Below are the code and all the weights of a small trained network. Each question names an input and a target symbol and asks about switching units off, where a switched-off unit gives its printed mean instead of its output.

import numpy as np


def w(rows, s, z=0):
    codes = np.array(rows[::2]) - 128.0
    scale = np.full(codes.shape[1], s)
    scale[-1] = z or s
    return codes * scale


def norm(h):
    return h / np.sqrt((h * h).mean(-1, keepdims=True) + 1e-5)


def f(y):
    return y / 2 * (1 + np.tanh(0.7978845608 * (y + 0.044715 * y**3)))


def softmax(a):
    e = np.exp(a - a.max(-1, keepdims=True))
    return e / e.sum(-1, keepdims=True)


def log_softmax(a):
    a = a - a.max(-1, keepdims=True)
    return a - np.log(np.exp(a).sum(-1, keepdims=True))


def net(x, mask):
    ids = ['ΘΣΦαβγδεηλμξτω'.index(c) for c in x.split()]
    T = len(ids)
    res = E[ids] + P[:T]
    u = 0
    for l in range(3):
        q, k, v = (norm(res) @ M[l].T for M in (Q, K, V))
        z = softmax(np.where(np.tri(T) > 0, q @ k.T / 2**0.5, -1e9)) @ v
        res = res + np.where(mask[u], z, O[l][:, -1]) @ O[l][:, :-1]
        u += 1
        y = f(norm(res) @ A[l][:, :-1].T + A[l][:, -1])
        res = res + np.where(mask[u : u + 8], y, B[l][:, -1]) @ B[l][:, :-1]
        u += 8
    return log_softmax(norm(res)[-1] @ U[:, :-1].T + U[:, -1])


Q, K, V, O, A, B = {}, {}, {}, {}, {}, {}
E = w([
[115,76,159,108,168,135],'Θ',
[144,89,174,154,122,179],'Σ',
[245,136,113,94,137,125],'Φ',
[150,129,171,62,142,137],'α',
[138,81,150,124,155,175],'β',
[156,168,70,123,253,139],'γ',
[132,54,96,91,120,147],'δ',
[170,111,167,160,65,194],'ε',
[123,106,160,128,83,59],'η',
[11,105,190,120,59,130],'λ',
[102,87,154,108,161,143],'μ',
[97,185,124,110,170,96],'ξ',
[160,151,150,144,45,166],'τ',
[154,94,92,134,63,171],'ω',
],0.011)
P = w([
[104,116,73,82,21,255],'0',
[120,111,67,100,51,218],'1',
[133,109,93,116,82,187],'2',
[143,101,127,134,106,162],'3',
[149,95,155,150,133,128],'4',
[155,93,175,162,154,97],'5',
[162,92,185,167,175,76],'6',
[165,92,186,168,193,67],'7',
[163,90,190,168,194,54],'8',
],0.005)
Q[0] = w([
[59,142,111,52,254,96],'0.h1',
[209,81,225,186,168,104],'0.h1',
],0.009)
K[0] = w([
[60,242,103,132,170,100],'0.h1',
[254,76,153,217,204,39],'0.h1',
],0.0089)
V[0] = w([
[144,104,161,21,176,223],'0.h1',
[11,203,147,25,1,248],'0.h1',
],0.0021)
O[0] = w([
[200,136,140,218,154,198,255],'0.h1',
[160,44,250,252,197,19,173],'0.h1',
],0.0034,0.0014)
A[0] = w([
[73,155,161,149,180,17,120],'0.n1',
[216,106,125,42,82,197,172],'0.n2',
[138,114,174,88,2,76,109],'0.n3',
[233,100,94,22,132,31,4],'0.n4',
[24,213,58,20,128,188,64],'0.n5',
[114,36,66,114,189,163,100],'0.n6',
[155,212,46,6,142,154,65],'0.n7',
[205,127,150,210,122,156,168],'0.n8',
],0.005,0.0038)
B[0] = w([
[181,114,152,148,134,73,213],'0.n1',
[162,139,162,74,163,90,253],'0.n2',
[154,123,77,124,141,89,129],'0.n3',
[136,199,105,131,190,87,142],'0.n4',
[126,211,161,131,24,254,130],'0.n5',
[180,127,147,124,102,151,146],'0.n6',
[100,172,182,135,93,194,144],'0.n7',
[140,125,122,45,90,146,186],'0.n8',
],0.0067,0.004)
Q[1] = w([
[20,150,1,238,127,118],'1.h1',
[156,159,87,94,158,209],'1.h1',
],0.0098)
K[1] = w([
[139,1,20,23,54,241],'1.h1',
[179,156,111,128,182,181],'1.h1',
],0.0087)
V[1] = w([
[58,62,213,111,57,127],'1.h1',
[1,120,111,161,98,169],'1.h1',
],0.0043)
O[1] = w([
[93,212,118,68,116,72,111],'1.h1',
[67,106,100,3,175,168,5],'1.h1',
],0.0066,0.003)
A[1] = w([
[172,114,119,58,38,170,3],'1.n1',
[200,121,113,80,185,108,84],'1.n2',
[126,163,99,195,36,181,193],'1.n3',
[134,126,67,190,20,126,29],'1.n4',
[156,96,3,199,79,207,115],'1.n5',
[108,54,115,234,162,151,111],'1.n6',
[81,39,175,99,254,203,125],'1.n7',
[132,109,28,161,218,136,73],'1.n8',
],0.0066,0.0043)
B[1] = w([
[127,170,115,133,58,140,146],'1.n1',
[73,152,106,90,122,126,251],'1.n2',
[36,220,112,113,106,60,173],'1.n3',
[158,138,172,75,255,133,94],'1.n4',
[158,32,116,134,190,60,119],'1.n5',
[171,206,129,90,86,69,144],'1.n6',
[94,139,115,227,188,90,231],'1.n7',
[225,175,89,77,152,158,96],'1.n8',
],0.0077,0.0027)
Q[2] = w([
[147,111,183,144,147,92],'2.h1',
[251,152,160,177,134,72],'2.h1',
],0.02)
K[2] = w([
[147,195,190,136,187,126],'2.h1',
[225,219,152,69,255,131],'2.h1',
],0.0095)
V[2] = w([
[92,84,254,86,138,87],'2.h1',
[57,160,99,216,128,55],'2.h1',
],0.0048)
O[2] = w([
[79,97,219,3,164,127,255],'2.h1',
[27,113,46,132,63,133,33],'2.h1',
],0.0059,0.0026)
A[2] = w([
[137,158,35,246,93,159,79],'2.n1',
[238,131,80,174,81,107,155],'2.n2',
[170,50,116,124,240,234,80],'2.n3',
[29,142,90,186,94,165,125],'2.n4',
[205,123,118,90,119,254,97],'2.n5',
[146,156,228,173,182,104,108],'2.n6',
[124,39,181,198,107,120,40],'2.n7',
[97,75,192,186,152,228,1],'2.n8',
],0.0074,0.0073)
B[2] = w([
[6,99,135,4,114,190,131],'2.n1',
[81,177,51,128,174,212,193],'2.n2',
[134,198,32,63,64,133,152],'2.n3',
[238,141,100,132,194,80,149],'2.n4',
[82,22,196,254,167,67,142],'2.n5',
[164,146,61,42,170,160,253],'2.n6',
[78,179,195,138,145,147,130],'2.n7',
[78,150,236,113,153,229,124],'2.n8',
],0.0068,0.0056)
U = w([
[74,91,131,185,202,107,68],'Θ',
[74,152,201,144,143,209,155],'Σ',
[206,89,190,47,124,136,89],'Φ',
[27,99,134,55,148,112,178],'α',
[55,145,51,117,150,206,166],'β',
[229,163,85,198,142,187,47],'γ',
[126,88,29,66,73,120,20],'δ',
[136,95,193,204,73,134,254],'ε',
[159,110,96,178,100,2,5],'η',
[53,88,138,126,86,87,162],'λ',
[80,112,166,200,197,109,57],'μ',
[85,248,138,105,98,101,208],'ξ',
[149,137,132,113,16,164,128],'τ',
[134,22,90,152,106,145,206],'ω',
],0.011,0.0032)

Each question gives the input, a string of symbols that net reads in full, and the target symbol t.
The units are the heads (2 rows each of Q, K, V and O) and the neurons (one row each of A and B). Each row of codes is followed by its name. A weight is (code - 128) times the scale printed after its matrix; where a second scale follows, it is the last column's (O, A, B and U).
mask holds one flag per unit, layer by layer, with each layer's heads first. A switched-off unit (its flag False) gives its mean, the last column of its rows in O or B, instead of its output. The means were averaged over made-up inputs and are rounded, as every weight is.
A unit's drop is (log p(t) with every unit on - log p(t) with that unit switched off) / (log p(t) with every unit on - log p(t) with every unit switched off).
The circuit of an input: a set's keep is (log p(t) with only the set's units on - log p(t) with every unit switched off) / (log p(t) with every unit on - log p(t) with every unit switched off). Starting from the 12 units with the biggest drops (on a tie, the unit counted first), units are removed one at a time, each time the one whose removal leaves the highest keep (on an exact tie, the one counted first), for as long as the keep stays at least 0.8.
circuit, biggest first: the units of the circuit, biggest drop first
k most important neurons: the k neurons with the biggest drops, biggest first
k most important neurons of layer l: the k neurons of layer l with the biggest drops, biggest first
input γ μ ξ ξ τ, target β: most important neuron of layer 0	[0.n1]
input α ξ ξ δ, target Φ: circuit, biggest first	[0.n2, 2.h1]
input α ξ β τ ξ η β γ Θ, target β: 3 most important neurons of layer 0	[0.n5, 0.n1, 0.n2]
input α γ δ, target β: 2 most important neurons of layer 1	[1.n8, 1.n6]
input ε α γ δ, target β: circuit, biggest first	[2.n2, 2.h1]
input Σ Σ ξ ξ ε, target τ: 4 most important neurons	[1.n3, 0.n1, 0.n8, 1.n1]
input μ Σ δ, target ω: 4 most important neurons of layer 0	[0.n6, 0.n1, 0.n7, 0.n5]
input ω ξ α β, target β: 4 most important neurons	[1.n7, 2.n3, 0.n5, 0.n2]
input β Σ α Σ ξ ω γ δ, target δ: circuit, biggest first	[0.h1, 2.n3, 1.h1]
input Φ ξ ξ ξ δ ξ, target γ: circuit, biggest first	[0.n2, 0.n1, 2.h1, 1.h1]
input Σ γ Φ τ, target γ: 2 most important neurons	[0.n4, 0.n2]
input β Φ μ ω, target γ: 2 most important neurons	[2.n2, 0.n2]
input ξ ξ ξ Φ Θ Φ δ, target γ: 2 most important neurons of layer 0	[0.n5, 0.n1]
input ξ λ Σ ξ, target α: 2 most important neurons	[0.n2, 1.n7]
input λ ξ ξ γ ξ ξ Θ, target β: circuit, biggest first	[2.h1, 2.n1, 0.n2]
input ξ ξ β β, target Σ: most important neuron	[0.n1]
input Φ α ξ Φ ω η ξ, target γ: 2 most important neurons of layer 0	[0.n4, 0.n2]
input β Θ Φ α Θ ξ Θ Σ, target Σ: circuit, biggest first	[2.n8, 0.n1]
input ξ ξ η β, target Σ: circuit, biggest first	[1.n7, 2.n8, 0.n6, 2.n7]
input Σ ξ ξ ξ Σ ξ γ, target β: circuit, biggest first	[2.h1, 2.n1, 0.n2]
input β Φ β α ω, target Φ: most important neuron	[0.n2]
input α Φ γ α Σ δ Φ, target γ: 2 most important neurons	[0.n2, 2.n2]
input α Θ α β γ Φ, target γ: circuit, biggest first	[1.h1, 2.n2]
input α ξ ξ ε, target Φ: 2 most important neurons of layer 0	[0.n2, 0.n1]
input ξ ξ Σ, target ε: 4 most important neurons	[0.n1, 2.n6, 0.n8, 1.n7]
input Θ γ Σ, target β: circuit, biggest first	[2.h1, 2.n1]
input ξ ξ δ, target ω: 2 most important neurons of layer 0	[0.n1, 0.n6]
input α ε ξ δ μ, target μ: circuit, biggest first	[1.n7]
input ξ β ξ Φ δ ε μ δ, target γ: 3 most important neurons	[0.n5, 0.n1, 2.n2]
